Below is a small trained network, with its code and all its weights. Each question gives an input and a class and asks what happens when units are switched off, that is, made to give their printed mean instead of their output.

import numpy as np


def w(rows, s, z=0):
    codes = np.array(rows[::2]) - 128.0
    scale = np.full(codes.shape[1], s)
    scale[-1] = z or s
    return codes * scale


def norm(h):
    return h / np.sqrt((h * h).mean(-1, keepdims=True) + 1e-5)


def f(y):
    return y / 2 * (1 + np.tanh(0.7978845608 * (y + 0.044715 * y**3)))


def log_softmax(a):
    a = a - a.max(-1, keepdims=True)
    return a - np.log(np.exp(a).sum(-1, keepdims=True))


def net(x, mask):
    res = np.array(x, float).reshape(1, 3) / 4 @ E
    u = 0
    for l in range(4):
        y = f(norm(res) @ A[l][:, :-1].T + A[l][:, -1])
        res = res + np.where(mask[u : u + 6], y, B[l][:, -1]) @ B[l][:, :-1]
        u += 6
    return log_softmax(norm(res)[-1] @ U[:, :-1].T + U[:, -1])


A, B = {}, {}
E = w([
[139,173,181,218,179,80],'x0',
[130,127,126,129,131,128],'x1',
[89,90,169,155,154,254],'x2',
],0.0024)
A[0] = w([
[153,52,152,131,137,132,140],'L0N0',
[151,131,17,4,8,72,1],'L0N1',
[76,132,123,172,114,134,102],'L0N2',
[151,108,129,115,136,125,33],'L0N3',
[167,159,135,158,97,173,187],'L0N4',
[74,46,121,61,112,218,18],'L0N5',
],0.0029,0.00061)
B[0] = w([
[113,175,143,125,121,154,132],'L0N0',
[176,49,209,129,253,111,250],'L0N1',
[141,83,92,118,147,125,128],'L0N2',
[152,155,162,138,101,116,118],'L0N3',
[64,119,107,117,179,101,137],'L0N4',
[120,229,72,112,103,147,184],'L0N5',
],0.0035,0.0026)
A[1] = w([
[186,168,185,200,157,5,122],'L1N0',
[120,29,146,78,187,103,2],'L1N1',
[97,127,153,206,194,206,28],'L1N2',
[174,129,120,109,119,176,28],'L1N3',
[121,92,224,111,194,150,116],'L1N4',
[131,195,112,136,57,72,23],'L1N5',
],0.0026,0.00088)
B[1] = w([
[48,171,27,72,6,220,249],'L1N0',
[167,77,68,171,130,92,154],'L1N1',
[97,100,185,92,209,63,171],'L1N2',
[142,171,105,161,168,132,111],'L1N3',
[64,27,115,107,91,22,183],'L1N4',
[157,180,205,147,72,186,97],'L1N5',
],0.0022,0.0019)
A[2] = w([
[103,86,134,104,134,178,54],'L2N0',
[101,17,172,86,173,201,2],'L2N1',
[108,93,187,205,156,157,120],'L2N2',
[116,139,109,120,3,103,100],'L2N3',
[109,188,101,149,114,32,65],'L2N4',
[109,107,112,123,93,144,53],'L2N5',
],0.004,0.0009)
B[2] = w([
[93,188,147,166,61,94,152],'L2N0',
[144,217,128,245,75,88,251],'L2N1',
[113,97,200,33,220,68,188],'L2N2',
[146,124,195,229,197,75,151],'L2N3',
[88,183,141,222,75,254,181],'L2N4',
[147,182,104,154,160,111,112],'L2N5',
],0.0031,0.0018)
A[3] = w([
[86,239,210,138,103,220,12],'L3N0',
[132,194,121,239,68,129,36],'L3N1',
[253,9,84,37,166,44,44],'L3N2',
[182,124,69,63,112,117,127],'L3N3',
[146,138,221,229,58,219,7],'L3N4',
[89,212,101,67,76,241,27],'L3N5',
],0.0033,0.0016)
B[3] = w([
[202,45,91,83,94,82,178],'L3N0',
[168,246,95,229,87,94,163],'L3N1',
[238,3,99,84,59,84,251],'L3N2',
[105,95,167,158,176,66,148],'L3N3',
[210,150,88,110,128,17,150],'L3N4',
[78,122,72,78,114,239,157],'L3N5',
],0.0033,0.0028)
U = w([
[206,2,124,81,111,46,238],'0',
[78,153,57,64,91,253,49],'1',
[160,247,107,232,77,72,174],'2',
[34,129,255,137,226,104,2],'3',
],0.0095,0.00021)

Each question gives the input, the list of numbers given to net, and the class t.
The units are the neurons (one row each of A and B). Each row of codes is followed by its name. A weight is (code - 128) times the scale printed after its matrix; where a second scale follows, it is the last column's (A, B and U).
mask holds one flag per neuron, layer by layer. A switched-off neuron (its flag False) gives its mean, the last column of its row in B, instead of its output. The means were averaged over made-up inputs and are rounded, as every weight is.
A unit's drop is (log p(t) with every unit on - log p(t) with that unit switched off) / (log p(t) with every unit on - log p(t) with every unit switched off).
The circuit of an input: a set's keep is (log p(t) with only the set's units on - log p(t) with every unit switched off) / (log p(t) with every unit on - log p(t) with every unit switched off). Starting from the 12 units with the biggest drops (on a tie, the unit counted first), units are removed one at a time, each time the one whose removal leaves the highest keep (on an exact tie, the one counted first), for as long as the keep stays at least 0.8.
units of the circuit, in order: the units of the circuit, biggest drop first
top k neurons: the k neurons with the biggest drops, biggest first
drop of u: that unit's drop, to one decimal
input [1,-2,3], class 3: units of the circuit, in order => (L3N2)
input [3,8,0], class 2: top 3 neurons => (L1N0, L0N1, L2N3)
input [0,6,4], class 1: top 3 neurons => (L0N1, L0N5, L3N2)
input [-1,4,1], class 1: top 2 neurons => (L0N5, L2N1)
input [1,5,-1], class 2: top 2 neurons => (L2N3, L0N1)
input [2,5,0], class 2: top 3 neurons => (L0N1, L1N0, L2N3)
input [0,-3,4], class 1: top 2 neurons => (L0N1, L0N5)
input [1,-7,-4], class 2: top 2 neurons => (L1N0, L2N4)
input [-4,3,1], class 1: drop of L3N5 => 0.1
input [-2,0,3], class 1: drop of L0N5 => 3.2
input [-3,7,2], class 1: drop of L0N5 => 3.5
input [2,-5,-3], class 2: drop of L1N0 => 0.0
